Below is a small trained network, with its code and all its weights. Each question gives an input and a class and asks what happens when units are switched off, that is, made to give their printed mean instead of their output.

import numpy as np


def w(rows, s, z=0):
    codes = np.array(rows[::2]) - 128.0
    scale = np.full(codes.shape[1], s)
    scale[-1] = z or s
    return codes * scale


def f(y):
    return np.maximum(y, 0)


def log_softmax(a):
    a = a - a.max(-1, keepdims=True)
    return a - np.log(np.exp(a).sum(-1, keepdims=True))


def net(x, mask):
    res = np.array(x, float).reshape(1, 5) / 4 @ E
    y = f(res @ A[0][:, :-1].T + A[0][:, -1])
    res = res + np.where(mask, y, B[0][:, -1]) @ B[0][:, :-1]
    return log_softmax(res[-1] @ U[:, :-1].T + U[:, -1])


A, B = {}, {}
E = w([
[163,126,47,116,111,176,97,160,171,126,135,119],'x0',
[165,149,169,71,111,107,84,72,105,132,121,162],'x1',
[142,50,150,192,131,152,90,125,132,62,83,147],'x2',
[173,142,120,204,255,142,90,136,118,144,109,172],'x3',
[94,191,122,176,108,144,189,153,202,198,143,159],'x4',
],0.013)
A[0] = w([
[95,103,186,104,3,136,138,152,116,133,145,52,124],'neuron 1',
[142,149,121,75,27,35,187,158,135,206,151,157,99],'neuron 2',
[162,159,158,83,115,113,133,92,8,123,108,190,228],'neuron 3',
[136,144,242,255,238,129,124,102,87,167,154,183,246],'neuron 4',
[107,160,82,150,148,178,193,143,198,183,102,151,210],'neuron 5',
[153,74,128,150,37,126,78,120,226,49,54,178,217],'neuron 6',
[83,131,239,168,164,58,198,144,65,117,81,185,170],'neuron 7',
[223,160,144,59,121,165,78,71,130,127,41,159,254],'neuron 8',
[147,172,156,146,123,144,180,237,212,150,150,183,163],'neuron 9',
],0.0079,0.0024)
B[0] = w([
[26,136,170,134,151,133,85,57,106,122,30,106,217],'neuron 1',
[150,66,77,167,161,84,214,129,168,179,99,102,214],'neuron 2',
[111,118,147,153,87,13,147,97,76,93,121,134,204],'neuron 3',
[22,135,145,151,138,116,152,95,168,184,46,51,249],'neuron 4',
[193,92,109,219,225,135,184,143,151,193,198,187,207],'neuron 5',
[112,139,53,136,98,138,208,82,133,151,184,182,206],'neuron 6',
[40,94,150,80,1,68,132,148,48,153,102,114,214],'neuron 7',
[141,171,117,127,87,70,143,77,96,165,144,220,204],'neuron 8',
[177,164,107,198,152,110,73,186,141,138,172,163,203],'neuron 9',
],0.0096,0.015)
U = w([
[26,123,144,100,27,113,119,68,113,117,58,104,180],'0',
[162,94,71,254,150,161,129,146,178,138,185,195,240],'1',
[209,108,150,50,63,94,145,127,113,77,241,190,74],'2',
[131,148,160,112,76,184,58,162,190,100,137,140,3],'3',
[121,78,122,169,172,146,109,125,191,125,79,8,71],'4',
[195,164,105,80,130,154,29,141,129,84,136,165,55],'5',
],0.009,0.0036)

Each question gives the input, the list of numbers given to net, and the class t.
The units are the neurons (one row each of A and B). Each row of codes is followed by its name. A weight is (code - 128) times the scale printed after its matrix; where a second scale follows, it is the last column's (A, B and U).
mask holds one flag per neuron, in row order. A switched-off neuron (its flag False) gives its mean, the last column of its row in B, instead of its output. The means were averaged over made-up inputs and are rounded, as every weight is.
A unit's drop is (log p(t) with every unit on - log p(t) with that unit switched off) / (log p(t) with every unit on - log p(t) with every unit switched off).
The circuit of an input: a set's keep is (log p(t) with only the set's units on - log p(t) with every unit switched off) / (log p(t) with every unit on - log p(t) with every unit switched off). Starting from all 9 units, units are removed one at a time, each time the one whose removal leaves the highest keep (on an exact tie, the one counted first), for as long as the keep stays at least 0.8.
circuit, biggest first: the units of the circuit, biggest drop first
most important unit: the unit with the biggest drop
k most important neurons: the k neurons with the biggest drops, biggest first
drop when u is switched off: that unit's drop, to one decimal
input [4,-2,-3,7,-4], class 4: 4 most important neurons -> neuron 6; neuron 9; neuron 5; neuron 4
input [7,0,0,3,-7], class 5: circuit, biggest first -> neuron 2; neuron 4
input [3,4,2,0,-6], class 2: circuit, biggest first -> neuron 4
input [0,2,-3,0,-4], class 2: 2 most important neurons -> neuron 4; neuron 1
input [-8,-5,3,6,4], class 0: 2 most important neurons -> neuron 7; neuron 4
input [6,-4,5,-2,-7], class 1: 2 most important neurons -> neuron 7; neuron 4
input [6,-5,8,-4,-1], class 1: 4 most important neurons -> neuron 7; neuron 6; neuron 4; neuron 3
input [2,1,4,2,-7], class 2: 3 most important neurons -> neuron 1; neuron 4; neuron 7
input [4,-3,5,-8,3], class 1: 4 most important neurons -> neuron 7; neuron 4; neuron 6; neuron 3
input [-2,-2,7,4,2], class 0: 2 most important neurons -> neuron 4; neuron 7
input [0,1,1,0,-6], class 2: 2 most important neurons -> neuron 4; neuron 1
input [-6,-5,4,8,-5], class 0: drop when neuron 7 is switched off -> 0.2
input [-6,-5,6,8,-2], class 0: drop when neuron 7 is switched off -> 0.3
input [-5,-4,7,7,-2], class 0: most important unit -> neuron 7
input [-5,-8,8,5,-4], class 0: drop when neuron 7 is switched off -> 0.2
input [-2,-7,3,8,0], class 4: drop when neuron 4 is switched off -> 1.0
